Below are the code and all the weights of a small trained network. Each question names an input and a class and asks about switching units off, where a switched-off unit gives its printed mean instead of its output.

import numpy as np


def w(rows, s, z=0):
    codes = np.array(rows[::2]) - 128.0
    scale = np.full(codes.shape[1], s)
    scale[-1] = z or s
    return codes * scale


def norm(h):
    return h / np.sqrt((h * h).mean(-1, keepdims=True) + 1e-5)


def f(y):
    return np.maximum(y, 0)


def log_softmax(a):
    a = a - a.max(-1, keepdims=True)
    return a - np.log(np.exp(a).sum(-1, keepdims=True))


def net(x, mask):
    res = np.array(x, float).reshape(1, 4) / 4 @ E
    u = 0
    for l in range(3):
        y = f(norm(res) @ A[l][:, :-1].T + A[l][:, -1])
        res = res + np.where(mask[u : u + 12], y, B[l][:, -1]) @ B[l][:, :-1]
        u += 12
    return log_softmax(norm(res)[-1] @ U[:, :-1].T + U[:, -1])


A, B = {}, {}
E = w([
[24,123,49,163],'x0',
[96,126,255,72],'x1',
[137,45,167,213],'x2',
[127,123,128,123],'x3',
],0.0069)
A[0] = w([
[114,187,178,49,34],'L0N0',
[247,68,165,164,89],'L0N1',
[240,189,138,85,157],'L0N2',
[240,240,80,1,92],'L0N3',
[174,145,158,53,17],'L0N4',
[67,94,103,181,3],'L0N5',
[45,172,174,101,60],'L0N6',
[125,169,43,147,64],'L0N7',
[52,148,187,129,115],'L0N8',
[208,118,130,144,77],'L0N9',
[93,81,178,161,59],'L0N10',
[114,238,28,93,55],'L0N11',
],0.0076,0.0049)
B[0] = w([
[84,180,150,91,168],'L0N0',
[197,198,64,70,198],'L0N1',
[54,39,170,245,231],'L0N2',
[95,58,119,254,254],'L0N3',
[82,103,135,130,152],'L0N4',
[187,74,150,229,151],'L0N5',
[147,238,150,93,165],'L0N6',
[52,109,49,128,177],'L0N7',
[190,219,199,118,183],'L0N8',
[142,203,106,97,158],'L0N9',
[80,107,172,82,159],'L0N10',
[128,164,34,121,212],'L0N11',
],0.0073,0.0054)
A[1] = w([
[153,168,108,138,175],'L1N0',
[68,131,163,102,137],'L1N1',
[134,170,212,98,95],'L1N2',
[115,118,79,65,2],'L1N3',
[114,75,100,189,94],'L1N4',
[167,123,176,49,124],'L1N5',
[187,115,156,121,55],'L1N6',
[203,126,110,119,114],'L1N7',
[81,168,147,81,133],'L1N8',
[168,84,131,158,167],'L1N9',
[88,116,251,138,153],'L1N10',
[65,184,164,63,152],'L1N11',
],0.012,0.0062)
B[1] = w([
[83,148,123,51,176],'L1N0',
[121,226,74,126,175],'L1N1',
[88,31,52,112,201],'L1N2',
[22,2,45,181,131],'L1N3',
[167,141,209,168,213],'L1N4',
[162,34,100,220,177],'L1N5',
[236,125,69,164,144],'L1N6',
[158,217,130,65,154],'L1N7',
[199,176,82,198,173],'L1N8',
[178,146,131,87,194],'L1N9',
[8,119,69,100,254],'L1N10',
[227,145,70,150,201],'L1N11',
],0.0072,0.0079)
A[2] = w([
[21,135,137,113,89],'L2N0',
[157,188,107,126,211],'L2N1',
[133,79,74,103,110],'L2N2',
[81,114,188,108,147],'L2N3',
[21,137,214,120,175],'L2N4',
[109,167,225,136,187],'L2N5',
[101,168,69,155,153],'L2N6',
[151,50,145,165,254],'L2N7',
[136,125,77,205,71],'L2N8',
[211,175,117,136,101],'L2N9',
[146,71,143,195,148],'L2N10',
[145,12,120,126,181],'L2N11',
],0.011,0.0032)
B[2] = w([
[55,103,43,39,192],'L2N0',
[165,175,165,91,199],'L2N1',
[40,64,133,186,182],'L2N2',
[107,121,36,134,146],'L2N3',
[130,126,2,26,177],'L2N4',
[141,121,41,91,146],'L2N5',
[157,119,192,76,255],'L2N6',
[176,182,174,192,221],'L2N7',
[131,56,212,117,240],'L2N8',
[110,214,161,101,179],'L2N9',
[166,75,177,180,211],'L2N10',
[146,127,176,200,200],'L2N11',
],0.0088,0.0071)
U = w([
[190,44,222,239,208],'0',
[19,57,53,43,2],'1',
[235,246,171,36,86],'2',
],0.011,0.00099)

Each question gives the input, the list of numbers given to net, and the class t.
The units are the neurons (one row each of A and B). Each row of codes is followed by its name. A weight is (code - 128) times the scale printed after its matrix; where a second scale follows, it is the last column's (A, B and U).
mask holds one flag per neuron, layer by layer. A switched-off neuron (its flag False) gives its mean, the last column of its row in B, instead of its output. The means were averaged over made-up inputs and are rounded, as every weight is.
A unit's drop is (log p(t) with every unit on - log p(t) with that unit switched off) / (log p(t) with every unit on - log p(t) with every unit switched off).
The circuit of an input: a set's keep is (log p(t) with only the set's units on - log p(t) with every unit switched off) / (log p(t) with every unit on - log p(t) with every unit switched off). Starting from the 12 units with the biggest drops (on a tie, the unit counted first), units are removed one at a time, each time the one whose removal leaves the highest keep (on an exact tie, the one counted first), for as long as the keep stays at least 0.8.
circuit, biggest first: the units of the circuit, biggest drop first
k most important neurons: the k neurons with the biggest drops, biggest first
top k neurons in layer l: the k neurons of layer l with the biggest drops, biggest first
drop of u: that unit's drop, to one decimal
input [6,-3,1,3], class 0: circuit, biggest first : L1N10
input [0,-6,-6,4], class 0: top 2 neurons in layer 0 : L0N3; L0N1
input [6,7,-1,4], class 2: 4 most important neurons : L1N11; L0N6; L1N8; L0N2
input [4,6,3,0], class 1: top 2 neurons in layer 1 : L1N10; L1N2
input [0,4,-2,0], class 1: 4 most important neurons : L1N10; L1N2; L0N1; L0N11
input [0,3,-4,4], class 1: 3 most important neurons : L1N10; L0N3; L0N1
input [0,-3,-8,0], class 0: 4 most important neurons : L0N3; L1N10; L0N2; L1N4
input [1,-2,0,1], class 1: 2 most important neurons : L0N3; L0N2
input [0,7,-3,-4], class 1: 3 most important neurons : L1N10; L1N2; L0N1
input [-5,-3,1,-3], class 2: 2 most important neurons : L0N1; L0N9
input [-7,4,-1,-4], class 1: 2 most important neurons : L1N10; L0N2
input [-8,0,-7,2], class 0: top 3 neurons in layer 2 : L2N10; L2N7; L2N9
input [-8,-4,4,-7], class 2: drop of L0N1 : 0.2
input [-8,-5,-4,-6], class 0: drop of L2N9 : 0.0
input [-8,-3,-7,-6], class 0: drop of L0N3 : 0.8
input [-8,-2,-7,2], class 0: circuit, biggest first : L0N3
